What each symbol does to the items:
*: J184->J957, J706->J439, J447->J569, J185->J129, J554->J94, J820->J850, J938->J937, J591->J938, J569->J965, J790->J648, J497->J430, J701->J632, J802->J548, J812->J940, J632->J93, J218->J184, J205->J504, J720->J555, J804->J368, J948->J109, J393->J58, J930->J731, J101->J296, J431->J554, J129->J511, J511->J464, J341->J393, J731->J272, J265->J991, J529->J104, J57->J989, J783->J780, J439->J661, J545->J348, J991->J218, J620->J459, J940->J447, J296->J88, J440->J67, J464->J934, J28->J265, J555->J341, J58->J591, J983->J185, J430->J503, J594->J701, J957->J912, J868->J306, J272->J183, J376->J882, J873->J427, J19->J269, J245->J689, J34->J529, J549->J720, J912->J440, J877->J930, J61->J49, J368->J101, J578->J594, J724->J34, J470->J325, J207->J662, J460->J804, J94->J868, J548->J173, J965->J947, J937->J724, J849->J877, J662->J61, J501->J790, J164->J723, J67->J749, J325->J460, J648->J948, J348->J376, J947->J824, J934->J705, J503->J205, J173->J19, J824->J578, J723->J207, J66->J783, J306->J162, J427->J431, J88->J97, J689->J80, J49->J706, J749->J12, J104->J849, J238->J235, J504->J666, J805->J812, J109->J873, J661->J545, J235->J28, J666->J802, J882->J238, J705->J820, J80->J66, J269->J620, J183->J245, J93->J57, J97->J164, J989->J470, J780->J805, J459->J501, J162->J549, J850->J497, J12->J983
^: J184->J265, J706->J662, J447->J805, J185->J749, J554->J873, J820->J464, J938->J393, J591->J341, J569->J812, J790->J620, J497->J705, J701->J824, J802->J205, J812->J783, J632->J578, J218->J28, J205->J497, J720->J306, J804->J470, J948->J501, J393->J720, J930->J104, J101->J460, J431->J109, J129->J12, J511->J983, J341->J549, J731->J849, J265->J238, J529->J937, J57->J701, J783->J689, J439->J61, J545->J706, J991->J235, J620->J173, J940->J780, J296->J804, J440->J184, J464->J185, J28->J882, J555->J162, J58->J555, J983->J67, J430->J820, J594->J947, J957->J991, J868->J431, J272->J877, J376->J661, J873->J648, J19->J802, J245->J731, J34->J938, J549->J868, J912->J218, J877->J529, J61->J723, J368->J325, J578->J965, J724->J591, J470->J93, J207->J97, J460->J989, J94->J427, J548->J504, J965->J940, J937->J58, J849->J34, J662->J164, J501->J269, J164->J296, J67->J957, J325->J57, J648->J459, J348->J439, J947->J447, J934->J129, J503->J850, J173->J666, J824->J569, J723->J88, J66->J245, J306->J554, J427->J948, J88->J368, J689->J272, J49->J207, J749->J912, J104->J724, J238->J348, J504->J430, J805->J66, J109->J790, J661->J49, J235->J376, J666->J503, J882->J545, J705->J511, J80->J183, J269->J548, J183->J930, J93->J594, J97->J101, J989->J632, J780->J80, J459->J19, J162->J94, J850->J934, J12->J440
§: J184->J218, J706->J49, J447->J940, J185->J983, J554->J431, J820->J705, J938->J591, J591->J58, J569->J447, J790->J501, J497->J850, J701->J594, J802->J666, J812->J805, J632->J701, J218->J991, J205->J503, J720->J549, J804->J460, J948->J648, J393->J341, J930->J877, J101->J368, J431->J427, J129->J185, J511->J129, J341->J555, J731->J930, J265->J28, J529->J34, J57->J93, J783->J66, J439->J706, J545->J661, J991->J265, J620->J269, J940->J812, J296->J101, J440->J912, J464->J511, J28->J235, J555->J720, J58->J393, J983->J12, J430->J497, J594->J578, J957->J184, J868->J94, J272->J731, J376->J348, J873->J109, J19->J173, J245->J183, J34->J724, J549->J162, J912->J957, J877->J849, J61->J662, J368->J804, J578->J824, J724->J937, J470->J989, J207->J723, J460->J325, J94->J554, J548->J802, J965->J569, J937->J938, J849->J104, J662->J207, J501->J459, J164->J97, J67->J440, J325->J470, J648->J790, J348->J545, J947->J965, J934->J464, J503->J430, J173->J548, J824->J947, J723->J164, J66->J80, J306->J868, J427->J873, J88->J296, J689->J245, J49->J61, J749->J67, J104->J529, J238->J882, J504->J205, J805->J780, J109->J948, J661->J439, J235->J238, J666->J504, J882->J376, J705->J934, J80->J689, J269->J19, J183->J272, J93->J632, J97->J88, J989->J57, J780->J783, J459->J620, J162->J306, J850->J820, J12->J749
@: J184->J12, J706->J882, J447->J594, J185->J820, J554->J720, J820->J504, J938->J849, J591->J104, J569->J701, J790->J431, J497->J802, J701->J325, J802->J459, J812->J824, J632->J460, J218->J749, J205->J19, J720->J938, J804->J164, J948->J94, J393->J34, J930->J80, J101->J207, J431->J549, J129->J850, J511->J497, J341->J724, J731->J66, J265->J440, J529->J272, J57->J368, J783->J569, J439->J238, J545->J28, J991->J67, J620->J109, J940->J578, J296->J662, J440->J129, J464->J430, J28->J912, J555->J937, J58->J529, J983->J705, J430->J548, J594->J470, J957->J983, J868->J341, J272->J783, J376->J991, J873->J306, J19->J648, J245->J805, J34->J731, J549->J591, J912->J185, J877->J689, J61->J348, J368->J723, J578->J989, J724->J930, J470->J296, J207->J661, J460->J97, J94->J555, J548->J501, J965->J632, J937->J877, J849->J245, J662->J545, J501->J427, J164->J706, J67->J511, J325->J88, J648->J554, J348->J265, J947->J93, J934->J503, J503->J173, J173->J790, J824->J57, J723->J439, J66->J447, J306->J393, J427->J162, J88->J61, J689->J812, J49->J376, J749->J464, J104->J183, J238->J184, J504->J269, J805->J947, J109->J868, J661->J235, J235->J957, J666->J620, J882->J218, J705->J205, J80->J940, J269->J948, J183->J780, J93->J804, J97->J49, J989->J101, J780->J965, J459->J873, J162->J58, J850->J666, J12->J934
&: J184->J749, J706->J376, J447->J578, J185->J705, J554->J549, J820->J205, J938->J104, J591->J529, J569->J594, J790->J427, J497->J666, J701->J470, J802->J620, J812->J947, J632->J325, J218->J67, J205->J173, J720->J591, J804->J97, J948->J554, J393->J724, J930->J689, J101->J723, J431->J162, J129->J820, J511->J850, J341->J937, J731->J80, J265->J912, J529->J731, J57->J804, J783->J447, J439->J882, J545->J235, J991->J440, J620->J948, J940->J824, J296->J207, J440->J185, J464->J497, J28->J957, J555->J938, J58->J34, J983->J934, J430->J802, J594->J989, J957->J12, J868->J555, J272->J66, J376->J265, J873->J868, J19->J790, J245->J780, J34->J930, J549->J58, J912->J983, J877->J245, J61->J545, J368->J164, J578->J57, J724->J877, J470->J101, J207->J439, J460->J88, J94->J720, J548->J459, J965->J701, J937->J849, J849->J183, J662->J661, J501->J873, J164->J49, J67->J129, J325->J296, J648->J431, J348->J28, J947->J632, J934->J430, J503->J548, J173->J501, J824->J93, J723->J706, J66->J940, J306->J341, J427->J306, J88->J662, J689->J805, J49->J348, J749->J511, J104->J272, J238->J218, J504->J19, J805->J965, J109->J94, J661->J238, J235->J184, J666->J269, J882->J991, J705->J503, J80->J812, J269->J648, J183->J783, J93->J460, J97->J61, J989->J368, J780->J569, J459->J109, J162->J393, J850->J504, J12->J464

The rows follow the links: the fewer symbols apart two items are, the more alike their rows tend to be.

Each row is also shifted at random along 7 hidden directions that mean nothing.

Some items, each with a row of numbers:
J269
-85 126 -43 75 -15 1 -63 17 -28 35 55 -122 -19 79 92 8 -17 -14 -59 54 -40 82 81 -188 -111 -167 36 -15 45 102 -68 -113 1 15 -59 -13 25 -4 -31 -104 -44 -97 16 7 135
J93
-64 93 69 -114 -114 4 -44 -26 -36 -70 1 -77 11 103 -8 111 1 -56 62 14 -36 26 120 -89 -61 -51 101 -29 120 -26 24 23 -99 25 -61 -23 14 46 49 25 92 83 -22 -11 18
J720
-142 -9 -15 54 -36 0 -51 -8 -56 -27 16 29 -14 -148 -45 -2 6 -17 -24 42 12 19 2 -52 38 46 -52 -23 -10 58 -58 -114 36 22 -45 -108 0 -104 19 -45 -51 13 -9 50 6
J49
147 0 41 -55 73 0 22 65 -58 9 -138 65 -20 -153 -22 -84 117 -25 90 -15 -33 -116 -110 -124 87 101 -17 11 -114 -88 28 122 17 115 77 91 -44 12 -30 14 67 -1 65 -48 -135
J783
-14 -4 43 -47 -45 2 -56 39 -67 -67 -9 15 -12 -54 -67 53 14 -56 45 28 -47 12 55 -54 68 68 5 -48 -48 -7 -16 -31 42 21 -40 -79 -19 -51 40 8 16 87 -3 5 -16
J164
95 32 8 -72 -56 0 33 98 108 -16 -39 -57 4 147 -35 85 -35 39 54 -26 41 5 81 -11 -41 -95 78 33 -109 -20 61 68 69 -20 0 80 -35 51 15 80 84 25 -19 -11 -31
J701
-9 103 83 -79 -91 4 -49 7 -71 -68 30 -21 -3 70 -11 108 8 -25 12 51 -45 51 109 -134 -42 -55 101 -47 -25 -19 3 0 56 35 -43 -28 -4 -6 51 -26 68 75 -39 -42 83
J28
-60 92 33 -1 -62 -4 71 -157 -17 24 -25 76 39 -89 16 -28 30 89 -81 -24 139 -73 -88 -64 -79 -36 28 77 148 -26 34 45 -90 83 22 52 38 -26 2 -31 68 -45 -85 7 -51
J497
-14 -30 -60 83 30 -4 70 -14 104 72 34 11 25 100 34 -39 -67 98 -100 -54 99 -13 -38 98 -28 -69 -20 73 4 45 8 -19 24 -61 21 48 11 -2 -40 9 -41 -89 -49 29 -10
J706
87 -5 48 -13 45 -5 87 -72 11 26 40 119 12 34 35 -8 12 104 -75 9 41 2 -85 106 -43 -4 39 14 -102 -82 63 103 124 -6 106 90 1 38 7 -26 18 -4 -48 -87 89
J804
-201 -6 105 -97 1 1 7 -35 -63 -38 16 48 26 137 20 31 38 -21 26 -20 -74 -36 26 46 38 73 77 -31 26 -94 55 83 -20 8 40 4 5 68 11 26 58 100 -25 -77 4
J88
134 126 65 -65 -63 0 10 -75 -37 -22 29 0 3 36 34 75 15 31 -25 47 11 47 30 -92 -124 -99 101 -10 20 -43 32 62 22 47 9 53 16 35 40 -47 76 10 -42 -61 116
J648
157 15 -25 90 69 3 -62 133 -82 39 -36 -2 -14 -16 10 -86 1 -29 -57 -33 -34 -62 -16 -235 145 16 -49 7 -79 86 -104 -106 64 38 -60 -37 -22 -117 -68 -55 -53 -86 -8 43 -112
J207
-88 78 46 -46 -87 -3 33 1 -6 -31 -91 64 -1 -153 -72 23 64 58 24 20 98 -60 -29 -145 -23 -11 36 43 -91 -34 45 47 72 113 23 42 -32 -50 31 3 98 28 -33 -6 -75
J983
-316 7 -27 37 20 -3 46 19 51 42 -39 20 -13 -49 13 -46 52 61 4 15 43 -28 -50 -1 -44 -29 -3 36 -103 -4 37 17 74 42 70 63 -23 22 -31 -11 -2 -37 32 -20 8
J341
80 -100 -24 36 43 1 -26 13 -16 -3 31 16 8 7 -21 -27 -44 -41 -18 -35 -31 -3 -6 97 105 90 -68 -22 44 26 -44 -57 -37 -68 -36 -80 8 -43 -5 23 -70 14 -8 43 -48
J549
162 26 -84 49 -67 -1 -40 -57 22 -20 -2 -60 -22 -220 -47 16 -26 -28 15 56 55 70 5 -19 -80 -44 -72 -1 102 78 -54 -87 -83 5 -72 -67 19 -65 39 -26 -40 -35 36 90 29
J882
88 81 42 10 -2 -4 51 16 -12 31 -13 74 10 29 16 -9 14 101 -87 -4 72 -40 -42 -135 -17 -70 58 43 -131 -14 20 37 149 57 39 82 -17 -39 -17 -47 51 -48 -75 -43 1
J569
254 -44 54 -28 17 -2 6 -40 -56 -41 56 114 -7 -72 -33 36 -2 17 -32 44 -21 49 -33 84 36 77 -3 -55 -115 -60 5 34 136 -19 37 -25 -10 -33 53 -28 -15 69 -31 -55 92
J272
12 -58 -45 16 -86 -2 11 -42 84 -59 47 42 -29 -209 -117 96 -40 51 15 95 88 124 13 185 -79 0 -50 -23 -129 18 19 -44 143 -46 3 -62 -19 -59 95 11 -38 69 6 36 129
J67
-16 5 -18 61 54 -8 99 -179 4 61 7 142 -8 -256 43 -89 75 109 -72 63 94 2 -195 106 -119 14 -51 32 -24 -61 44 75 45 63 138 87 20 12 1 -86 -26 -68 22 -56 116
J393
-31 -86 -39 26 15 1 -31 -48 -9 -19 19 4 -13 -135 -31 -19 -1 -57 36 22 -30 29 -24 133 28 94 -85 -35 74 10 -27 -42 -78 -36 -15 -81 14 -12 21 11 -69 34 53 38 12
J632
-45 -80 34 -82 -19 -1 20 22 8 -61 -77 78 -13 -164 -112 18 57 -18 111 9 9 -41 -39 91 69 137 -28 -15 -108 -82 55 78 40 30 47 -5 -41 -4 46 75 45 110 35 -11 -82
J184
-117 47 -61 -12 -10 -3 49 -84 90 30 -54 -65 -28 -159 31 -16 69 18 93 64 34 39 -57 65 -200 -80 -7 25 46 -36 68 89 -90 51 82 112 9 122 7 -3 28 -44 121 -24 92
J805
-51 36 89 -32 -39 4 -74 118 -110 -70 27 41 -13 66 -50 74 4 -20 -21 34 -73 16 99 -172 110 32 60 -61 -196 12 -36 -68 209 27 -46 -83 -41 -96 25 -36 16 86 -59 -31 23
J80
-55 -35 36 -75 -24 6 -55 -35 -17 -53 84 -85 18 211 27 82 -54 -99 47 -8 -117 70 123 136 -2 23 49 -71 167 -21 3 -2 -138 -97 -55 -74 34 87 33 46 -6 94 5 -13 67
J504
70 -16 -75 86 82 -4 24 -9 44 70 12 -14 -18 -52 59 -74 4 30 -34 16 6 27 -75 43 -50 -41 -51 17 -28 30 -18 -7 16 -13 44 54 7 24 -43 -44 -67 -101 56 -5 59
J306
-216 -14 -31 39 -32 2 -61 46 -9 -17 19 -63 -1 29 -17 10 -28 -49 7 -3 -26 15 77 -32 41 5 -24 -17 50 76 -50 -116 -40 -26 -76 -98 4 -46 -7 5 -47 10 5 62 -25
J34
230 -42 25 54 17 0 -15 -32 -51 -10 141 85 15 86 5 37 -93 41 -150 9 -5 73 14 79 57 16 -4 -41 -53 30 -53 -78 143 -85 -30 -84 16 -89 26 -57 -73 12 -104 -11 110
J937
-60 76 15 19 -79 0 -82 -66 -97 -48 73 -29 -11 -53 3 61 -14 -37 -47 74 -29 86 75 -99 -51 -37 15 -55 83 56 -63 -113 -6 14 -80 -112 31 -68 43 -81 -27 24 -25 19 121

From each start, follow one symbol. Which item do you reach?
Answer with the item's name.
new walk
161 99 12 -29 13 1 3 110 -11 19 -110 -23 -24 -46 0 -24 67 10 52 4 1 -55 -18 -242 -3 -62 37 30 -139 -14 9 59 73 102 23 105 -43 2 -31 -17 77 -52 37 -30 -70
@ J991
new walk
144 -15 -18 -19 122 1 16 105 4 58 -130 -33 -17 -13 42 -118 78 -46 97 -52 -62 -104 -81 -93 71 39 -25 25 -42 -43 14 104 -68 56 60 117 -31 72 -77 33 28 -65 105 -32 -142
^ J991
new walk
-13 -85 -14 -80 -81 0 41 -21 121 -66 -30 10 -1 -93 -118 90 -23 13 107 7 70 29 21 226 -37 43 -16 6 -33 -51 78 66 -6 -45 18 -3 -24 35 79 117 39 108 16 30 -20
* J701
new walk
-179 -7 105 -75 -37 -1 33 -104 -50 -41 56 97 36 95 5 52 8 30 -37 -7 -4 -8 6 100 1 59 72 -21 41 -89 60 66 10 -7 36 -14 18 32 38 10 48 98 -79 -63 46
& J296
new walk
-36 -22 -68 79 -15 0 -19 -49 5 -3 16 10 -29 -231 -36 -19 5 4 -10 64 40 54 -38 38 -38 16 -88 -10 0 59 -41 -86 11 7 -13 -67 8 -69 21 -44 -74 -24 38 53 58
* J868
new walk
118 -4 81 -36 11 -4 83 -104 -51 12 -23 166 44 -46 -9 -45 29 80 -80 -60 87 -114 -125 15 56 86 15 50 35 -86 46 95 -4 50 58 47 14 -34 3 1 63 9 -103 -32 -99
@ J545
new walk
-47 -35 38 -79 -34 3 2 82 9 -61 -77 44 -23 -109 -105 42 50 -11 112 23 -2 -24 7 2 57 79 5 -17 -178 -60 47 59 107 40 33 7 -56 -11 40 59 59 100 33 -18 -61
§ J93
new walk
147 59 93 -62 -28 -2 16 -92 -81 -31 26 89 17 -15 7 36 24 31 -46 21 8 0 -27 -40 -21 16 63 -17 10 -70 26 65 34 43 25 17 16 -9 39 -40 58 43 -66 -62 53
§ J325
new walk
7 -67 101 -67 176 0 15 45 -116 17 -24 110 -14 68 67 -88 114 -46 53 -9 -174 -71 -93 37 127 163 24 -64 -152 -149 43 155 80 33 137 78 -28 102 -47 -11 9 52 66 -154 14
@ J439
new walk
134 100 119 -112 70 -1 -48 -84 -204 -8 -39 -3 1 22 113 -56 127 -124 58 8 -178 -62 -44 -178 12 73 71 -60 181 -118 0 128 -189 111 33 51 36 105 -25 -62 77 21 54 -111 6
& J61
new walk
-114 51 -19 -53 -84 0 65 -69 122 4 -31 -67 16 38 3 50 -8 48 47 -10 93 9 22 69 -158 -109 51 57 104 -26 80 79 -106 2 20 86 13 95 21 57 75 -8 4 8 6
@ J265
new walk
93 26 -107 51 -11 -7 66 -30 139 53 -65 -43 -24 -193 -8 -34 15 67 37 32 121 22 -78 39 -153 -105 -51 70 -20 23 33 37 -19 30 52 107 -7 32 -5 5 3 -101 74 35 19
& J820
new walk
-358 103 29 54 -3 -4 7 -99 -110 36 -30 75 0 -162 53 -88 108 39 -69 38 32 -66 -91 -188 -38 5 1 24 49 7 -15 -27 -11 138 42 8 21 -48 -34 -114 5 -56 -10 -21 10
@ J430
new walk
125 52 18 -41 -48 -3 78 -96 75 21 14 -8 43 121 33 34 -47 72 -46 -46 97 -10 -7 55 -105 -96 64 63 126 -32 59 83 -86 -19 10 87 31 60 13 33 69 -28 -73 -5 -6
^ J49
new walk
-72 -50 12 -26 -42 3 -29 -13 -2 -61 51 9 -9 -21 -52 71 -24 -28 28 40 -27 71 58 114 4 43 -4 -51 -26 -4 2 -30 39 -46 -18 -81 -4 -11 54 18 -19 92 3 5 71
§ J183
new walk
12 157 33 33 -74 -5 51 -73 -9 30 30 53 17 7 37 30 -4 137 -141 30 128 9 -18 -169 -131 -161 83 55 -34 21 12 -6 115 71 12 63 13 -57 7 -92 55 -76 -109 -25 83
@ J440
new walk
-178 -15 115 -84 12 1 7 -75 -106 -44 18 111 9 2 5 8 66 -14 11 17 -67 -30 -29 52 46 123 47 -51 -7 -112 47 82 20 36 63 -14 4 34 27 -12 38 107 -22 -88 34
§ J989
new walk
-104 92 73 0 -18 -3 62 -133 -42 17 69 106 13 22 64 16 32 115 -117 50 53 24 -53 -15 -114 -67 81 10 -37 -56 48 54 112 42 78 61 23 13 18 -93 34 -13 -80 -94 158
^ J706
